Below is a small trained network, with its code and all its weights. Each question gives an input and a target symbol and asks what happens when units are switched off, that is, made to give their printed mean instead of their output.

import numpy as np


def w(rows, s, z=0):
    codes = np.array(rows[::2]) - 128.0
    scale = np.full(codes.shape[1], s)
    scale[-1] = z or s
    return codes * scale


def norm(h):
    return h / np.sqrt((h * h).mean(-1, keepdims=True) + 1e-5)


def f(y):
    return np.maximum(y, 0)


def softmax(a):
    e = np.exp(a - a.max(-1, keepdims=True))
    return e / e.sum(-1, keepdims=True)


def log_softmax(a):
    a = a - a.max(-1, keepdims=True)
    return a - np.log(np.exp(a).sum(-1, keepdims=True))


def net(x, mask):
    ids = ['ΘΞΠΦαβδζλσψω'.index(c) for c in x.split()]
    T = len(ids)
    res = E[ids] + P[:T]
    u = 0
    for l in range(2):
        q, k, v = (norm(res) @ M[l].T for M in (Q, K, V))
        z = softmax(np.where(np.tri(T) > 0, q @ k.T / 2**0.5, -1e9)) @ v
        res = res + np.where(mask[u], z, O[l][:, -1]) @ O[l][:, :-1]
        u += 1
        y = f(norm(res) @ A[l][:, :-1].T + A[l][:, -1])
        res = res + np.where(mask[u : u + 4], y, B[l][:, -1]) @ B[l][:, :-1]
        u += 4
    return log_softmax(norm(res)[-1] @ U[:, :-1].T + U[:, -1])


Q, K, V, O, A, B = {}, {}, {}, {}, {}, {}
E = w([
[134,124,119,147,137],'Θ',
[124,126,141,130,162],'Ξ',
[185,132,118,120,153],'Π',
[101,162,142,135,126],'Φ',
[5,156,151,164,85],'α',
[138,122,117,154,140],'β',
[129,103,133,124,151],'δ',
[115,147,136,136,101],'ζ',
[112,159,136,141,107],'λ',
[138,120,118,159,132],'σ',
[98,102,94,140,136],'ψ',
[130,121,146,146,148],'ω',
],0.03)
P = w([
[173,192,123,38,80],'0',
[106,152,124,255,212],'1',
[117,162,124,247,218],'2',
[119,164,125,237,218],'3',
[130,96,154,232,149],'4',
[136,101,152,227,152],'5',
[143,103,147,228,161],'6',
[140,103,150,230,156],'7',
[140,103,143,236,159],'8',
[154,102,143,235,153],'9',
[140,104,153,231,146],'10',
[143,102,148,227,145],'11',
[144,101,147,230,144],'12',
],0.0061)
Q[0] = w([
[194,201,157,141,138],'L0H0',
[193,3,121,97,146],'L0H0',
],0.033)
K[0] = w([
[203,161,128,50,99],'L0H0',
[144,30,86,250,223],'L0H0',
],0.024)
V[0] = w([
[134,193,157,144,87],'L0H0',
[144,134,254,178,167],'L0H0',
],0.022)
O[0] = w([
[146,189,122,158,118,127],'L0H0',
[202,148,107,255,229,254],'L0H0',
],0.012,0.0083)
A[0] = w([
[148,127,97,137,86,24],'L0N0',
[123,70,4,128,152,253],'L0N1',
[107,181,144,127,122,130],'L0N2',
[134,6,118,120,193,60],'L0N3',
],0.034,0.0032)
B[0] = w([
[138,115,164,129,134,135],'L0N0',
[169,113,43,100,3,211],'L0N1',
[155,103,147,135,102,171],'L0N2',
[118,39,179,141,223,249],'L0N3',
],0.031,0.019)
Q[1] = w([
[150,184,208,205,54],'L1H0',
[253,140,206,64,165],'L1H0',
],0.034)
K[1] = w([
[89,244,205,102,70],'L1H0',
[193,169,145,3,167],'L1H0',
],0.031)
V[1] = w([
[38,255,84,210,82],'L1H0',
[85,196,67,38,142],'L1H0',
],0.018)
O[1] = w([
[140,4,111,161,203,5],'L1H0',
[149,91,97,62,182,39],'L1H0',
],0.014,0.028)
A[1] = w([
[102,128,113,181,176,214],'L1N0',
[152,158,113,43,108,3],'L1N1',
[187,204,4,55,168,210],'L1N2',
[196,161,205,105,128,192],'L1N3',
],0.031,0.0035)
B[1] = w([
[65,145,131,40,135,174],'L1N0',
[105,97,104,249,135,156],'L1N1',
[242,26,64,10,167,144],'L1N2',
[120,95,86,58,214,254],'L1N3',
],0.021,0.015)
U = w([
[65,107,40,175,139,173],'Θ',
[166,195,84,133,156,156],'Ξ',
[177,102,33,57,120,107],'Π',
[103,208,151,168,132,193],'Φ',
[57,132,228,166,101,206],'α',
[64,178,68,85,84,182],'β',
[178,3,166,175,156,2],'δ',
[204,146,207,116,129,138],'ζ',
[191,147,174,202,186,114],'λ',
[127,169,195,50,61,155],'σ',
[55,62,109,52,33,86],'ψ',
[156,129,49,217,202,74],'ω',
],0.018,0.0079)

Each question gives the input, a string of symbols that net reads in full, and the target symbol t.
The units are the heads (2 rows each of Q, K, V and O) and the neurons (one row each of A and B). Each row of codes is followed by its name. A weight is (code - 128) times the scale printed after its matrix; where a second scale follows, it is the last column's (O, A, B and U).
mask holds one flag per unit, layer by layer, with each layer's heads first. A switched-off unit (its flag False) gives its mean, the last column of its rows in O or B, instead of its output. The means were averaged over made-up inputs and are rounded, as every weight is.
A unit's drop is (log p(t) with every unit on - log p(t) with that unit switched off) / (log p(t) with every unit on - log p(t) with every unit switched off).
The circuit of an input: a set's keep is (log p(t) with only the set's units on - log p(t) with every unit switched off) / (log p(t) with every unit on - log p(t) with every unit switched off). Starting from all 10 units, units are removed one at a time, each time the one whose removal leaves the highest keep (on an exact tie, the one counted first), for as long as the keep stays at least 0.8.
circuit, biggest first: the units of the circuit, biggest drop first
unit that matters most: the unit with the biggest drop
k most important neurons: the k neurons with the biggest drops, biggest first
top k neurons in layer l: the k neurons of layer l with the biggest drops, biggest first
drop when u is switched off: that unit's drop, to one decimal
input β Π Θ Θ, target β: circuit, biggest first -> [L0H0, L0N3]
input ψ δ Φ δ δ λ ζ ω α ψ, target ψ: unit that matters most -> L0N1
input ψ λ ψ ψ Π ω λ δ δ β δ ζ, target Π: circuit, biggest first -> [L1H0, L0N3]
input ψ ω λ, target Π: circuit, biggest first -> [L1H0, L0N3]
input ζ Π σ Π λ, target σ: 2 most important neurons -> [L0N2, L0N1]
input ζ β Ξ, target ζ: 3 most important neurons -> [L0N2, L0N1, L1N0]
input Ξ Φ Ξ ζ β Θ δ Θ ζ, target Θ: circuit, biggest first -> [L1H0, L0N3, L1N0, L0N1]
input Π δ Θ ζ λ β ω ψ Φ, target β: top 3 neurons in layer 1 -> [L1N3, L1N1, L1N2]
input α β ζ β, target α: 3 most important neurons -> [L0N1, L1N3, L0N2]
input Π ψ β ψ δ ψ λ α Φ Θ ζ λ, target β: top 3 neurons in layer 0 -> [L0N2, L0N0, L0N3]
input β δ ω Ξ, target β: circuit, biggest first -> [L0N3, L0H0]
input ψ ψ Θ Θ β β α, target α: 3 most important neurons -> [L0N1, L0N2, L0N3]
input Θ Φ β, target Θ: top 3 neurons in layer 0 -> [L0N3, L0N2, L0N1]
input ζ δ λ ω, target ζ: unit that matters most -> L0N2
input α δ Θ, target α: top 2 neurons in layer 1 -> [L1N3, L1N0]
input δ ψ δ λ ζ, target α: 2 most important neurons -> [L0N3, L0N1]
input α α ω, target α: top 3 neurons in layer 1 -> [L1N0, L1N3, L1N2]
input Φ β Θ, target Φ: 4 most important neurons -> [L0N1, L0N2, L1N0, L0N3]
input α Π ζ, target δ: 2 most important neurons -> [L0N3, L0N1]
input β α Π σ Φ Θ ζ δ δ α ω λ, target Ξ: top neuron in layer 0 -> [L0N1]
input Π Ξ σ Π Θ λ ζ, target β: 3 most important neurons -> [L0N2, L0N0, L0N3]
input ζ Π ζ β, target ζ: top 2 neurons in layer 0 -> [L0N2, L0N1]
input σ ω Ξ, target σ: 4 most important neurons -> [L0N2, L0N1, L0N0, L0N3]
input Ξ Ξ Ξ σ ω σ ψ Θ Ξ λ, target Θ: 4 most important neurons -> [L0N3, L0N1, L1N0, L0N2]
input α λ β Π ω ζ Θ β ψ β σ δ ζ, target δ: top 2 neurons in layer 0 -> [L0N1, L0N3]
input Ξ Ξ Ξ ω ψ ψ δ ζ, target Θ: top 3 neurons in layer 0 -> [L0N3, L0N2, L0N1]
input ψ ω Θ ω, target ψ: most important neuron -> [L0N3]
input β ζ ω ω ψ σ ζ, target Ξ: 2 most important neurons -> [L0N1, L0N3]
input λ ζ ζ Φ ψ δ ζ α σ ω ζ, target ζ: drop when L1N2 is switched off -> 0.0
input ψ λ Π λ α λ Θ δ ψ β ω Φ, target Π: drop when L1N2 is switched off -> 0.4
